Rows are numbered. After the first four, each row is followed by the numbers of the three nearest rows among all rows above it, by straight-line distance, nearest first.
(in the rows, 128 means zero)
1: [ 90 132 148 115 100 130 122 113 132 146  98 120 135 132 123 122 218 150
 116 151 108 112 113 147 140 155 104 162 107 132 116 158 132 105 174 126
 119 135 224 152   1 119  58  60  99 124  99  64  99 178]
2: [126 147 122 127 166 134 110 135 126  65 127 138 120 122 130 101  68 103
 116 107 143 123 137 139 109 133 136 103 115  86 108  95 110 147 133 144
 122 130 109 131 188 118 165 167 140 107 124 126 120  91]
3: [151 120  88 146 141 174 145 156 123 107 189 135 149 146 132 131  74 114
 159 110  94 138 147 152 142 120 161 112 146 118 140  27 107 154  74  96
 136 131  65 125 176 108 178 196 164 155 137 104 142  84]
4: [122 167 137  99 105  91 176 144 103  55 130 134  93 177 118 120 181 134
 111 152 125 129 104 136 130  94  81 186 137 198 172 110 111 137 163 125
 125 200 255 206  42 138  72  47 127 115 129 148  86 149]
5: [126 135  98 139 140 118 121 122 155 127 116 121 138 107 132 154  88 127
 131  80 120 141 128 145  95 134 142 116 160 108 109  66 132 147  85 125
  96 100  66 145 159 118 192 212 163 109 127  94 128 105] | 2 3 1
6: [135 164 127 123 133 143 120 179 112 110 116 124 125 124 125 117 143 122
 117 150 139 117 142 124 165 128 120 166 142 126 112  84 111 150 124 136
 122 170 146 151  49 101 136  95 148 117 146 135 126 103] | 2 4 1
7: [141 191 156 103 133  72 121 135 145  38  60 120 122 145 127 129 130 165
 120 139 184 115 139  98 136 108  67 176  71 137 105 157 131 104 183 149
 150 142 251 143  79 159  70  73 105 106 109 156  97 169] | 4 1 6
8: [123  90  72 134 139 155 132 146 120 110 169 108 122 145 127 132 110 125
 146 135  97 146 154 132 118 140 166  87 161  96 126  87 131 156  61 118
 125 129  45 112 218 124 188 182 167 132 132 140 126  81] | 3 5 2
9: [117 113 125 125 161 153  94 117 133 119 113 139 160 118 128 122  62 144
 123 111 146 108 145 129 135 158 126 110 105  89  91 124 116 141 126 132
 124  89 100 120 167 112 168 181 152 115 140 116 124 114] | 2 5 8
10: [134  83 108 135 153 165 112 145 134 109 110 136 123  83 146 120  69 111
 142 112 119 130 140  78 116 117 163  82 121 100 111 138 153 150 115 141
 165 112  15  95 241 119 159 180 153 103 131 166 125 116] | 8 9 2
11: [143 135 131 124 150 156 122 147 132  99 121 116 147 119 108 126  92 122
 119 110 125 142 143 131 116  99 137 103  88 129 130 107 146 155 107 121
 141 123  80 144 169 107 180 195 158  93 127 119 142  85] | 2 9 5
12: [157 155 120 148 101 154 184 141 115  75 179 139 103 135 122 130 106 104
 125 170 132 162 170 120 139 111 121 127 124 147 114  59  77 151  85 105
 133 206 161 122 137 137 128  56 142 122 155 155 115 111] | 6 2 3
13: [ 96 188 102 102 105 104 118 125 127  73  98 151 135 117 118 136 114 197
 125 130 145 118 145 124 132 115 103 170  89 145 101 116  99 129 175 160
 123 124 214 159  62 144  96 103 120 131 116 156 108 138] | 7 6 4
14: [104  82 101 110 114 119 159 121 121 212  93 143 117 129 179 150 255 159
 124 122 124 115 100 165 145 189  81 184 126 103  69 163 167 130 124 151
  98  92 157 119   1 106 119 129 115 108 126 100 122 163] | 1 6 13
15: [130 130 107 147 152 156  92 117 123 120 154 117 154 116 120 151  33 116
 151 117 101 154 143 138 112 107 173  97 162  91 128  87 122 142  63 134
 158 119  29 116 255 148 182 237 164 126 139 148 136  86] | 8 10 3
16: [116 149 136  91 104 132 166 171 120  99 139 138 114 152 139 150 136 142
 127 147 133 123 145 126 157 100 111 139 129 117 116 144 115 153 111 149
 138 155 177 126  94 117 106 125 131 144 106 145 108 134] | 6 13 12
17: [ 77 136 121 114 112 108  90  91 150 206 101 138 126 137 154 152 187 148
 114 118 108 114  96 181 132 160 102 164 100 101 104 146 144 128 154 128
 113 107 166 120   7 104 134 124 127 136 122  99 110 134] | 14 1 6
18: [130 179 133 107 107 132 177 133 110 103 151 153  71 124 140 121 169 135
 132 163 124 137 123 120 165 127  95 176 110 191 152 142  93 111 148 137
 112 197 255 144   1 123  70  64 115 146 107 132 116 148] | 4 1 16
19: [126 190 141 105  93  78 146 138 139  86  92 148 109 155 139 116 183 138
 101 177 127 122 131 119 171 128  91 211  94 173 154 160 106 109 200 168
 121 147 255 180  31 126  37  55  78 134 105  91  93 191] | 18 1 4
20: [124 110 118 128 120 125 154 167 109 110 159 145  99 142 133 157 133 109
 145 175 137 146 152 107 184 116 146 142 127 164 133  62 110 150 103 135
 142 188 132 137 118 116 153 112 109 140 155 146 157 114] | 12 6 16
21: [143 153 127 133 136 101 124 117 123  48  99 130 134 136 119 112  47 141
 122 109 142 121 136 122 145  70 135 133  96 129 112 128 121 115 132 146
 137 112 145 125 150 104 148 180 116  81 135 144 121 110] | 2 11 9
22: [139 159 143 114  98 101 104 120 139 122  94 139 129 143 126 111 160 143
 113 161 140 125 102 107 165 148  99 191 110 147 121 157 137 139 186 144
  88 111 221 140   1 117  90  81 103 127 121 125 118 154] | 1 19 13
23: [129 137 130 133 135 140 169 150  90  62 180 134 126 130 129 145  30 112
 146 150 131 130 152  66 176  55 177 111 162 151 134  83 101 161  58 128
 122 180 151 128 237 147 118  97 137 122 123 168 132  99] | 12 20 2
24: [125 107 143 125 168 140  76 151 176 144 112 140 146 113 105 145 143 148
 137 108 101 124 131 118 100 126 151 110 117  64  56 123 171 128  97 122
 151  84  59 104 158 105 165 156 141 108 153 128 122 124] | 9 11 5
25: [146 159 124 125 144 146 129 128 122  42 122 136  98 111 148 120  33 121
 100 121 149 138 128 114 143 102 144 120 116 122 143 114 140 119  92 125
 163 124 156 136 202 126 177 162 130  82 121 151 134 135] | 21 2 11
26: [108 203 136 114 117  88 125 128 136  72 148 126 129 151 115 125 129 151
 125 147 142 116 146 151 136 103  96 141 111 147 155 117 111 147 126 134
 111 197 222 174  36 152 107 114 158 132 137 137  96 118] | 13 16 4
27: [138 172 133 111 146 123  89  92 153  76  80 122 140 131 141 131  91 147
 147 117 146 119 136 126 105 117 125 145  91 112 110 170 127 116 141 150
 123  96 151 137 114 131 112 126 147 113 131 150 102 128] | 21 13 9
28: [142  96 102 141 136 166 123 113 127 110 132 108 136 117 125 143  45 125
 171  85 112 114 130 135  91 112 183  80 161 116 135  84 119 162  71 133
 136 143  24  92 250 121 199 231 195  99 126 145 143  62] | 15 8 10
29: [118 147 164 133 124 106 102 101 152  64  74 100 163 158 137 129 121 135
 153  72 185 107 111 136  94 115  73 157  51 127  97 186 125 108 172 121
 132  85 165 148  94 118 121 152 126  83 115 125 114 135] | 27 21 7
30: [129 138 103 137 116 162 148 145 128  64 160 141  96 146 144 140  44 121
 118 151 138 123 165 105 155  93 142 116 148 158 133  70 103 140 115 116
 109 202 160 133 203 141 134 108 143 131 157 166 108  96] | 23 12 20
31: [146 101 115 123 147 181 157 171 135 116 182 120 108 121 122 147 116  87
 142 166  84 151 112 122 135 128 162 121 179 126 135  84 150 159  87 122
 138 158  60 112 206 157 177 146 164 155 134 130 126 112] | 8 3 11
32: [123 180 141 150 141 100  78 108 133  65  70 118 143 142 143 143  87 144
 129 119 161 118 111 151 112 106  76 161  83 110 103 134 130 132 184 141
 140 105 173 166  90 119 125 177 106 100 112 151 101 138] | 29 27 21
33: [126 127 105 101 145 152 107 132 121 120 143 130 120 122 125 125  97 126
 135 120 125 138 126 127 135 114 129 128 108 104 108 121 137 136 123 145
 134 109 111 121 129 139 163 166 149 122 119 120 130 125] | 9 11 2
34: [118 187 116  90 124 110 125 104 138  64  91 129 106 137 117 136 132 145
 115 142 163 123 137 133 143 119 115 149 108 152  98 140 124 133 182 133
 122 114 176 148  81 132  99 126 121 112 129 135 126 136] | 13 27 32
35: [ 85 142 143 108 131  73 118 133 126 132 106 137 149 144 170 139 149 130
 118 153 133 143 103 164 118 131  87 152 115 117 108 114 123 125 137 118
 117 104 178 136  20  95 155  99 144 113 119 120 136 151] | 17 22 6
36: [114 193 157 105 125 106 114 100 145  64  74 143 129 130 131 147 122 151
 122 136 166 116 120  95 123 113  94 163  73 170  98 174 128 123 175 134
 118 125 238 142  60 141 101  89 115  77 122 117 117 173] | 7 34 13
37: [129 157 107 136 146 125 112 123 127  74 122 130 155 137 113 134  82 150
 131 103 122 136 127 150  83 115 127 110 114 118 113 113 126 129 102 130
 144 111 103 148 140 141 150 178 149 105 140 108 137 100] | 11 33 2
38: [ 89 122  96 153 125 138 117 140 122 177 108 138 104 157 129 141 201 149
 111 119 111 110 114 151 135 149  73 134 164  80  93 116 112 153  92 118
 114 138 100 137  26 123 149 107 149 138 150 109 124 114] | 17 6 35
39: [ 91 134 119 114 113 154 128 132 129 178 114 129 126 143 124 149 181 153
 120 131 151 128 124 157 150 161  76 165 140 124 138 134 141 129 141 110
 134 106 125 145  20 103 121 139 122 128 121 105 109 132] | 17 38 35
40: [129 194 127 126 104  73 107 101 134  67  85 129 125 129 119 141 130 158
 121 131 178 122 134 129 149 107  84 176  73 150 117 114 113 129 183 165
 103 133 255 154  44 134  41  96 103  92 124  86 118 180] | 36 7 13
41: [145  65 100  97 141 133 141 156  74 174 146 129  80 146 140 126 172 129
 119 152 125 145 120 118 215 150 117 152 141 122 108 118 123 141  97 147
 151 148 143 124  80 127 148  89 153 119 144 157 148 104] | 20 6 16
42: [122 192 114 117 115 110 132 143  88  70 133 165 114 125 135 150 120 159
 114 159 160  99 120 137 128  98  91 134 112 151 136  95 117 143 113 161
 133 174 212 164  36 116 104 118 150 119 130 121 106 145] | 26 13 16
43: [121  96 112 100 135  98 124 110 125 185  82 118 128 129 140 143 255 148
 136 137 136 132  89 139 169 195 115 163 139 105  96 168 168 134 150 140
 112  64 122 129   1 122 135 134  90 178 106 102 134 182] | 14 17 39
44: [121 177 141 129 115 127 138 154 111  43 111 152 113 141 124 147 102 138
 114 161 161 120 124  97 136 130 119 166 101 145 105 141 123 134 136 132
 139 144 172 145 108 126 101 103 138 125 108 148 128 108] | 34 16 13
45: [136 123 135 113 149 166 120 152 136  89  99 123 121 125 131 140 120 107
 122 129 123 116 144 123 146 116 150 134 143  99 107 130 144 122  95 131
 148 113 101 128 189 105 172 167 144 102 135 143 139  96] | 11 33 2
46: [129  99 131  95 134 141 141 159 125 171 138 115 147 137 135 136 231 122
 138 139 129 150 123 167 152 155 140 128 156  84 130  92 125 143  47 140
 124 120  73 141  66  94 145 142 141 137 127  79 143  89] | 38 39 41
47: [ 79 116 139 127 128 106 129  96 153 192  94 132 127 151 139 130 241 159
 121 128 192 112 111 168 129 167 115 151 103  89 117 161 119  98 163 133
 103  92 218 130   1 107  70  70 122 134 111  61 117 164] | 1 17 14
48: [110 178 135 145 135 126 124 128 144  29 127 117 165 129 123 115   2 121
 126 123 125 102 150  83  68  85 143 110 112 122 124  75  97 125 109 120
 135 159 108 158 226 158 140 172 185  92 128 126 123  78] | 2 37 25
49: [140 166 127 130 146 133 123 146 106  51 126 148 122 124 142 126 108 119
 141 109 118 132 125 145 141  94 112 148 128 124 103 127 108 140 105 154
 124 152 188 132 163 114 141 117 179 127 137 137 135 133] | 44 16 33
50: [132 158 102 101 126 139 154 178 109  65 126 167 102 131 147 122 134 117
 132 180 133 148 143 119 172 123  94 172 139 123 124 109 100 134 125 152
 124 180 154 145  77 104 103  90 114 152 130 163 122 149] | 16 6 44
51: [109 128 117 103 123 122 153 119 116 186 122 132 121 159 126 160 242 142
 127 162 142 148  99 141 147 162 106 164 144 100 104 121 109 135 136 136
 128 128 150 133   1 119 138 110 116 162 125 100 143 137] | 39 43 38
52: [120  80 106 167 164 149 113 121 150 145 124 119 141  65 130 138  50 134
 126  82 104 113 126 128 118 126 157  57 145  89 116  93 148 144  61 117
 125  91   9 113 196 113 222 233 159 102 154 137 152  70] | 28 15 5
53: [132 172 145 117 125 135 129 139 101  42 125 137 130 145 124 140 119 132
 140 146 149 110 129  97 164 129  97 178  95 152 112 155 111 113 150 153
 135 148 207 149 104 163 121 126 112 112 116 182 109 119] | 44 34 13
54: [166  64 136  78 114 159 174 180 127 149 113 149  82 130 144 119 227 127
 128 146 108 150 101  78 218 164 101 144 138 151  81 189 167 103 130 183
 123 113 136 118  86 108 129  63  89 144 129 163 163 172] | 41 43 51
55: [125 115 131 116 160 156 114 134 149 127  99 132 147 118 113 137  97 144
 134 114 113 109 147 139 131 138 128 109 139 104 113 129 130 151 111 134
 133 118  65 115 154 106 197 189 135  87 135 101 140 102] | 9 11 45
56: [136 143  93 158 151 153 130 184 112 119 142 140 130 149 114 154 141 135
 134 167 113 122 153 114 136 113 135 135 151 124 132  70 137 174  81 130
 155 165  93 134 158 129 161 140 128 154 135 143 152  79] | 20 31 45
57: [114 142 118 126 136 158 144 134 113 167 131 129 121 138 124 138 136 147
 126  96 123 134 105 149 122 114 127 123 187  86 122  73 120 168  70 139
  90 118  61 125 121  95 182 146 146 126 144  93 129  70] | 5 55 46
58: [134 102  83 135 121 162 149 142 119 187 178 122 129 104 133 129 111 103
 144 120  84 137 125 147 132 141 176  88 182 118 105  79 122 149  65 102
 123 103   5 100 184  74 201 173 145 129 125 109 123  94] | 8 3 57
59: [146 132  77 156 137 170 147 132 129 106 185 121 161 132 132 138  88 116
 133 132 123 118 140 107 124 105 136  84 150 128 133  52 135 155  68 112
 124 171  56 119 205 132 185 186 193 141 125 164 142  79] | 8 3 31
60: [152 208 131 164 129 156  87 119 145  83  96 147 158 101 136 169  14 117
 142  75 145  99 160 129  33  76 100 109  96 124 118 138 120  98 138 139
 133 141  75 130 210 158 129 170 165  76 161 129 101 103] | 48 37 2
61: [156  87 108 113 162 159 124 155 162 129 157 116 139 139 137 115 131 101
 146 149  75 125 147 161 139 141 140 119 163 110 114 103 153 139  71 124
 128 138  22 113 183 128 211 140 164 131 120 127 115  77] | 8 31 58
62: [122 161 127 121 130 125 143 138 109  98 124 144 125 159 126 129 117 139
 135 154 161 122 123 139 149 118 107 157 117 146 130 140 128 140 158 148
 121 161 185 137  62 108  87 113 136 139 123 124 107 120] | 16 44 34
63: [110 111 123  94 123 115 111 153 138 144  71 159 155 109 119 111 175 140
 132 111 131 112 121 141 116 161 107 138 133  65  89 143 148 129 121 140
 150  78  85 104 122  88 188 167 116 155 113  75 100 140] | 24 55 33
64: [ 91 188 143  85 118  99 164 155 136  41 105 156  99 154 112 138 214 147
 113 162 147 120 128  87 151 108  84 161 113 183 151 180 100 148 131 145
 146 204 215 167  76 158  72  50 112 122 113 146 111 144] | 4 18 19
65: [136 122 121  97 113 135 176 133  83  86 118 152  92 140 141 121 210 123
  98 171 126 157 109 132 187 132  97 189 126 186 147 141  95 104 164 144
 152 152 255 168   1 120  58  44 126 136 134 130 101 142] | 18 4 19
66: [129 192 125 122 125 114  98 147 129  52  96 109 138 153 104 150  78 149
 145  91 144 117 132  93  86  95 110 152  74 116  97 128 102 108 153 130
 118 117 162 151 120 129 137 171 146 107 110 148 103 117] | 27 32 21
67: [114  92 118 125 148 154  99 120 137 153  99 143 160  76 139 139  85 122
 156  93 119 122 134 124 115 118 176  63 118  94  87 105 143 127  82 124
 145 104  18  87 225 129 189 196 140 124 104 118 142 105] | 10 52 55
68: [132 168 103 165 146 145  92 150 119  76 179 116 162 105  89 150  28 129
 161 118 107  92 174 138  52  84 142  65 122  99 138  26 111 162  42 103
 115 169  34 150 253 142 169 229 192 136 149 133 123  80] | 15 59 28
69: [118 172 141 125 141  93 104  86 123  84  65 130 124 146 140 138  78 140
 140 115 173 126 103 114 121 114  81 162  83 111 125 168 127 113 176 151
 116 121 224 150  84 137  64  57 124  98 126 135 120 161] | 36 7 40
70: [124  49 113 106 120 134 159 167 108 205 134 135 110 136 148 107 255 153
 135 191 115 149  78 150 182 177 116 141 142 106  96 134 154 135 117 129
 150  99 152 114  24  89 123  98 124 145 130 123 151 127] | 51 14 41
71: [128 145 149 105  97  98 175 148  95  92 158 110 110 172 142 120 186 127
 115 150 158 144 107 169 147 120 106 180 116 179 162 129 124 121 148 140
 112 183 241 177   8 113  54  71 142 139 152 101 105 127] | 4 65 18
72: [149 120 107 122 113 113 157 137 135 136 116 148  97 140 116 142 202 156
 138 153 126 137 111 146 165 148 101 182 150 143 100 140 129 134 129 135
 100 145 188 166   1 120 112  78 113 140 117 112 127 133] | 51 22 39
73: [115 217 137 129 107  87 112 134 126  30 134 145 113 140 134 153 128 148
 121 160 180 104 140 121 150 113  95 176 113 168 136 111 112 136 131 128
 127 194 217 144  78 134  75 109 141 109 139 129 107 120] | 26 42 44
74: [116 171 154 112 134  74 100 125 164  91  77 138 125 122 144 118 148 139
 117 160 153 126 106 110 144 112  71 177  80  84 118 177  99 123 213 151
 106 106 225 163  20 116  77  82  68 131 111  97 122 208] | 22 40 36
75: [127 190 145 113 129 119  94 114 151  60  63 102 158 135 136 138  57 108
 128  89 140  86 129 112  53  98 130 149  88 126 108 175 130 127 168 159
 106 109 143 122 142 152 111 166 140  83 111 126 110 126] | 27 66 29
76: [152 153 125 123 151 144 160 153 124  57 138 147 128 121 139 132  73 132
 117 155 129 120 149 100 157  99 125 136 122 147 109 121 107 133 100 156
 117 157 171 134 167 134 112 109 125  93 114 171 125 113] | 49 44 30
77: [134 171 145  96  96 128 153 139 113  27 105 146 100 128 102 128 103 154
 126 147 169 107 131  92 164 106 105 169 128 193 132 139 123 102 156 154
 151 171 223 160  92 148 110  84 102 108 122 168  92 143] | 53 44 73
78: [141 131 136 145 158 146 128 116 131 103 101 115 135 115 146 128  60 134
 127  95 116 115 120 113  83 101 150 122 120  88  68 153 120 126 111 141
 131 104  51 123 220 140 173 172 152 114 149 148 125 155] | 10 9 45
79: [127  94 123  78 170 141 109 146 136 123  51  98 139 102 128 129 136 128
 102 108 114 145 122 108 148 121 141 123 108  99  54 187 164 127 120 152
 171  67  71  88 190 132 174 156 115 111 142 129 133 166] | 24 45 78
80: [157 107 116 135 149 167 165 146 123  47 125 127 124 123 110 135  74 103
 110 125 140 132 138 103 152  96 134 146 107 154 107 138 139 131 122 144
 159 150 161 136 164 124 128 125 142 120 139 172 140 135] | 76 49 25
81: [110 135 134  92  99 109 127 136 135 138 128 141 112 157 133 106 193 143
 106 164 147 140 122 126 186 170  99 187 116 142  89 141 126 136 138 119
 109 130 214 124   1 115  96 105  95 143 118 100 105 144] | 22 72 1
82: [152 153  94 164 133 134 116 146  98  31 129 113 126 110 142 132  19 119
 134 126 128 109 165 109 105  78 162 117 122 126 140 100 137 125  87 140
 162 166  93 113 245 148 166 162 173  87 139 168 118  79] | 48 25 2
83: [108 115 111  97 108 128 120 164 137 190 119 134 125 107 150 140 196 147
 106 125 120 144 115 154 145 165 143 166 149  94 112 119 133 120 108 139
 111 128  72 111  31  95 159 123 116 134 163  82 132 123] | 46 38 39
84: [136  74 123  94 132 131 147 161 124 255 161 131 127 142 127 139 228 168
 136 142 147 162 107 160 174 180 104 134 133 116 110 118 148 154 111 137
 131 112 139 116   3 111 123 122 134 170 111  95 146 116] | 70 51 39
85: [115 132 119 141 150 140 113 107 132 110 125 123 150  90 121 125  69 129
 123  95 130 120 144 130  45 101 161 108 125  82 127  85 116 154 102 109
 119 115  70 106 199 122 195 209 169  79 129 111 106 102] | 5 11 2
86: [151 131 124 167 147 172  98 145 120  21 133 124 135 123 128 117  28 116
 148  97 154 150 142 145 102 103 134 103 125 105 111 128 116 112 156 158
 157 147 147 128 157 139 123 154 171 109 133 123 132 112] | 2 37 21
87: [133 166 134 100 136  93 136 144 108  54 149 151 133 129 128 157  83 123
 146 159 178 110 132 111 144  71 125 142 130 163 128 125 113 122 120 141
 148 167 206 153 153 145 105 100 122  97 108 170 132 133] | 76 44 53
